Below is a small trained network, with its code and all its weights. Each question gives an input and a target symbol and asks what happens when units are switched off, that is, made to give their printed mean instead of their output.

import numpy as np


def w(rows, s, z=0):
    codes = np.array(rows[::2]) - 128.0
    scale = np.full(codes.shape[1], s)
    scale[-1] = z or s
    return codes * scale


def f(y):
    return y / 2 * (1 + np.tanh(0.7978845608 * (y + 0.044715 * y**3)))


def softmax(a):
    e = np.exp(a - a.max(-1, keepdims=True))
    return e / e.sum(-1, keepdims=True)


def log_softmax(a):
    a = a - a.max(-1, keepdims=True)
    return a - np.log(np.exp(a).sum(-1, keepdims=True))


def net(x, mask):
    ids = ['αβγζηξπφψω'.index(c) for c in x.split()]
    T = len(ids)
    res = E[ids] + P[:T]
    u = 0
    for l in range(2):
        r = res
        for j in range(2):
            rows = slice(2 * j, 2 * j + 2)
            q, k, v = (r @ M[l][rows].T for M in (Q, K, V))
            z = softmax(np.where(np.tri(T) > 0, q @ k.T / 2**0.5, -1e9)) @ v
            o = O[l][rows]
            res = res + np.where(mask[u + j], z, o[:, -1]) @ o[:, :-1]
        u += 2
        y = f(res @ A[l][:, :-1].T + A[l][:, -1])
        res = res + np.where(mask[u : u + 8], y, B[l][:, -1]) @ B[l][:, :-1]
        u += 8
    return log_softmax(res[-1] @ U[:, :-1].T + U[:, -1])


Q, K, V, O, A, B = {}, {}, {}, {}, {}, {}
E = w([
[34,95,184,97,91,46,118,183],'α',
[47,107,104,174,182,150,112,216],'β',
[60,179,164,94,208,182,144,107],'γ',
[168,216,79,211,117,55,7,60],'ζ',
[133,79,99,202,133,218,172,111],'η',
[174,164,131,79,85,152,173,134],'ξ',
[126,108,226,147,102,152,168,42],'π',
[165,93,111,148,68,139,142,227],'φ',
[168,162,103,128,167,231,161,146],'ψ',
[82,63,176,190,91,116,156,123],'ω',
],0.013)
P = w([
[129,144,110,164,141,78,150,53],'0',
[166,177,155,175,174,48,158,131],'1',
[146,100,101,69,181,55,121,125],'2',
[86,150,53,96,102,128,145,59],'3',
[101,244,209,226,97,122,164,174],'4',
[156,46,180,78,149,183,15,98],'5',
[14,191,84,137,16,195,140,86],'6',
[69,156,237,176,100,217,80,173],'7',
],0.011)
Q[0] = w([
[148,43,46,9,165,103,125,108],'0.h0',
[89,153,37,110,57,108,209,76],'0.h0',
[114,227,175,242,86,139,96,102],'0.h1',
[53,180,2,120,59,114,208,110],'0.h1',
],0.08)
K[0] = w([
[222,179,133,181,217,2,137,119],'0.h0',
[202,25,123,71,204,109,25,92],'0.h0',
[98,167,10,133,61,101,25,32],'0.h1',
[146,11,139,15,152,188,92,139],'0.h1',
],0.069)
V[0] = w([
[76,42,170,153,53,7,82,169],'0.h0',
[33,122,104,192,249,118,104,122],'0.h0',
[162,51,63,208,115,147,156,167],'0.h1',
[147,197,110,107,91,148,27,179],'0.h1',
],0.02)
O[0] = w([
[157,162,224,202,126,109,132,198,4],'0.h0',
[74,255,131,217,49,141,68,108,163],'0.h0',
[154,48,94,134,114,170,64,161,49],'0.h1',
[178,157,106,193,144,37,86,116,254],'0.h1',
],0.0078,0.0053)
A[0] = w([
[200,137,83,140,155,58,32,125,40],'0.n0',
[88,192,116,110,69,143,84,138,73],'0.n1',
[138,86,129,151,85,190,91,182,43],'0.n2',
[81,109,176,73,96,219,150,184,66],'0.n3',
[131,63,139,242,123,106,191,2,52],'0.n4',
[133,94,93,158,70,97,141,201,52],'0.n5',
[90,124,161,126,106,209,150,97,3],'0.n6',
[156,141,160,111,161,195,132,187,34],'0.n7',
],0.0089,0.016)
B[0] = w([
[93,223,114,185,122,94,215,179,241],'0.n0',
[155,119,146,79,202,114,70,208,254],'0.n1',
[165,140,114,161,127,70,93,128,157],'0.n2',
[152,112,167,180,42,150,86,2,181],'0.n3',
[133,83,179,185,103,139,102,48,169],'0.n4',
[183,115,146,92,169,127,68,79,130],'0.n5',
[121,89,118,149,193,76,71,174,144],'0.n6',
[61,157,140,152,82,108,162,141,140],'0.n7',
],0.0088,0.0069)
Q[1] = w([
[172,155,182,182,131,165,239,140],'1.h0',
[69,1,114,28,98,205,174,22],'1.h0',
[126,201,200,152,14,162,100,167],'1.h1',
[200,154,210,183,225,78,148,181],'1.h1',
],0.08)
K[1] = w([
[215,89,87,27,136,112,139,137],'1.h0',
[50,254,65,141,130,58,230,134],'1.h0',
[84,130,221,204,151,57,85,161],'1.h1',
[197,57,48,152,178,36,162,136],'1.h1',
],0.081)
V[1] = w([
[183,172,93,143,171,118,151,63],'1.h0',
[50,139,190,28,108,253,149,220],'1.h0',
[109,144,195,120,137,240,143,151],'1.h1',
[198,144,149,190,187,36,104,5],'1.h1',
],0.0038)
O[1] = w([
[124,142,122,210,137,103,128,128,153],'1.h0',
[53,56,46,50,127,177,233,80,68],'1.h0',
[80,152,198,125,168,164,128,178,71],'1.h1',
[167,152,49,6,98,161,110,88,253],'1.h1',
],0.0022,0.0068)
A[1] = w([
[44,25,175,100,121,197,235,206,95],'1.n0',
[160,124,199,165,170,153,191,183,6],'1.n1',
[36,39,152,30,42,112,131,185,74],'1.n2',
[24,161,134,77,143,177,154,65,51],'1.n3',
[113,70,29,80,169,56,152,55,46],'1.n4',
[188,60,113,149,89,178,79,168,93],'1.n5',
[119,51,89,114,231,60,244,86,1],'1.n6',
[2,69,157,120,179,108,147,67,10],'1.n7',
],0.0087,0.019)
B[1] = w([
[205,71,164,108,159,83,78,138,173],'1.n0',
[40,82,1,37,125,143,176,75,151],'1.n1',
[89,132,85,140,138,151,178,82,159],'1.n2',
[174,87,164,159,202,82,92,127,182],'1.n3',
[123,188,204,161,123,165,188,193,253],'1.n4',
[91,143,63,137,139,83,181,130,163],'1.n5',
[96,184,72,114,29,144,10,80,205],'1.n6',
[166,186,123,112,103,156,176,162,143],'1.n7',
],0.015,0.012)
U = w([
[37,164,189,86,88,56,166,127,123],'α',
[90,168,142,175,129,168,89,204,45],'β',
[101,223,162,89,212,123,100,37,18],'γ',
[173,224,127,159,120,103,163,63,75],'ζ',
[158,151,68,197,132,194,137,30,137],'η',
[217,218,140,54,65,135,157,106,205],'ξ',
[188,163,194,124,128,114,174,3,119],'π',
[207,127,104,138,100,105,176,191,255],'φ',
[217,217,107,162,168,254,199,107,210],'ψ',
[123,125,203,205,40,132,156,124,135],'ω',
],0.0049,0.004)

Each question gives the input, a string of symbols that net reads in full, and the target symbol t.
The units are the heads (2 rows each of Q, K, V and O) and the neurons (one row each of A and B). Each row of codes is followed by its name. A weight is (code - 128) times the scale printed after its matrix; where a second scale follows, it is the last column's (O, A, B and U).
mask holds one flag per unit, layer by layer, with each layer's heads first. A switched-off unit (its flag False) gives its mean, the last column of its rows in O or B, instead of its output. The means were averaged over made-up inputs and are rounded, as every weight is.
A unit's drop is (log p(t) with every unit on - log p(t) with that unit switched off) / (log p(t) with every unit on - log p(t) with every unit switched off).
The circuit of an input: a set's keep is (log p(t) with only the set's units on - log p(t) with every unit switched off) / (log p(t) with every unit on - log p(t) with every unit switched off). Starting from the 12 units with the biggest drops (on a tie, the unit counted first), units are removed one at a time, each time the one whose removal leaves the highest keep (on an exact tie, the one counted first), for as long as the keep stays at least 0.8.
units of the circuit, in order: the units of the circuit, biggest drop first
most important unit: the unit with the biggest drop
top k neurons: the k neurons with the biggest drops, biggest first
top k neurons in layer l: the k neurons of layer l with the biggest drops, biggest first
drop when u is switched off: that unit's drop, to one decimal
input ξ ξ η ψ η ψ ω, target ψ: units of the circuit, in order => (0.h0 1.n4 1.n7)
input ξ β ω, target β: most important unit => 0.h0
input γ ψ α φ, target α: units of the circuit, in order => (1.n1 0.h0 0.h1)
input α α ω ξ γ ω, target γ: top 3 neurons => (0.n1 1.n3 1.n4)
input β ξ ζ η ξ φ ξ, target φ: units of the circuit, in order => (0.h0 0.h1)
input π ζ γ ψ ω φ η η, target η: units of the circuit, in order => (1.n4 0.h0)
input ξ ω ζ ζ ξ ω, target ξ: units of the circuit, in order => (0.h0 1.n6)
input β η π, target η: units of the circuit, in order => (0.h1 1.n4 1.n2)
input ξ α ξ α α ξ, target α: units of the circuit, in order => (0.h0 1.n1 0.h1)
input φ β ξ ψ ψ ξ, target ψ: units of the circuit, in order => (0.h0 1.n4 1.n6)
input ξ ξ ω γ α, target γ: units of the circuit, in order => (0.h0 0.h1 1.n3)
input ψ ω β φ, target β: units of the circuit, in order => (0.h0 0.n1)
input φ η ξ ω, target ξ: top 2 neurons => (1.n6 1.n7)
input ξ α ζ ξ η ζ ψ, target ζ: units of the circuit, in order => (0.h1)
input ζ ω α γ, target γ: units of the circuit, in order => (0.h1 1.n3 1.n4)
input α ψ ξ ψ φ ζ, target ζ: top 2 neurons in layer 0 => (0.n0 0.n1)
input γ γ α ξ φ α α γ, target α: units of the circuit, in order => (0.h0 1.n1)
input ξ γ ξ φ, target ξ: top 2 neurons => (1.n6 1.n0)
input β ξ ψ γ ξ γ η, target γ: top 3 neurons => (0.n1 1.n3 1.n4)
input ξ ξ φ α φ, target α: most important unit => 1.n1
input ψ ξ ω ξ ψ ψ ψ φ, target ψ: top 2 neurons in layer 1 => (1.n4 1.n2)
input η α ξ ψ φ ξ β ξ, target β: drop when 0.h0 is switched off => 1.0
input ξ φ ψ γ, target ψ: drop when 0.h0 is switched off => 1.2
input ψ ω η γ ξ ω π, target ω: drop when 0.n3 is switched off => 0.4
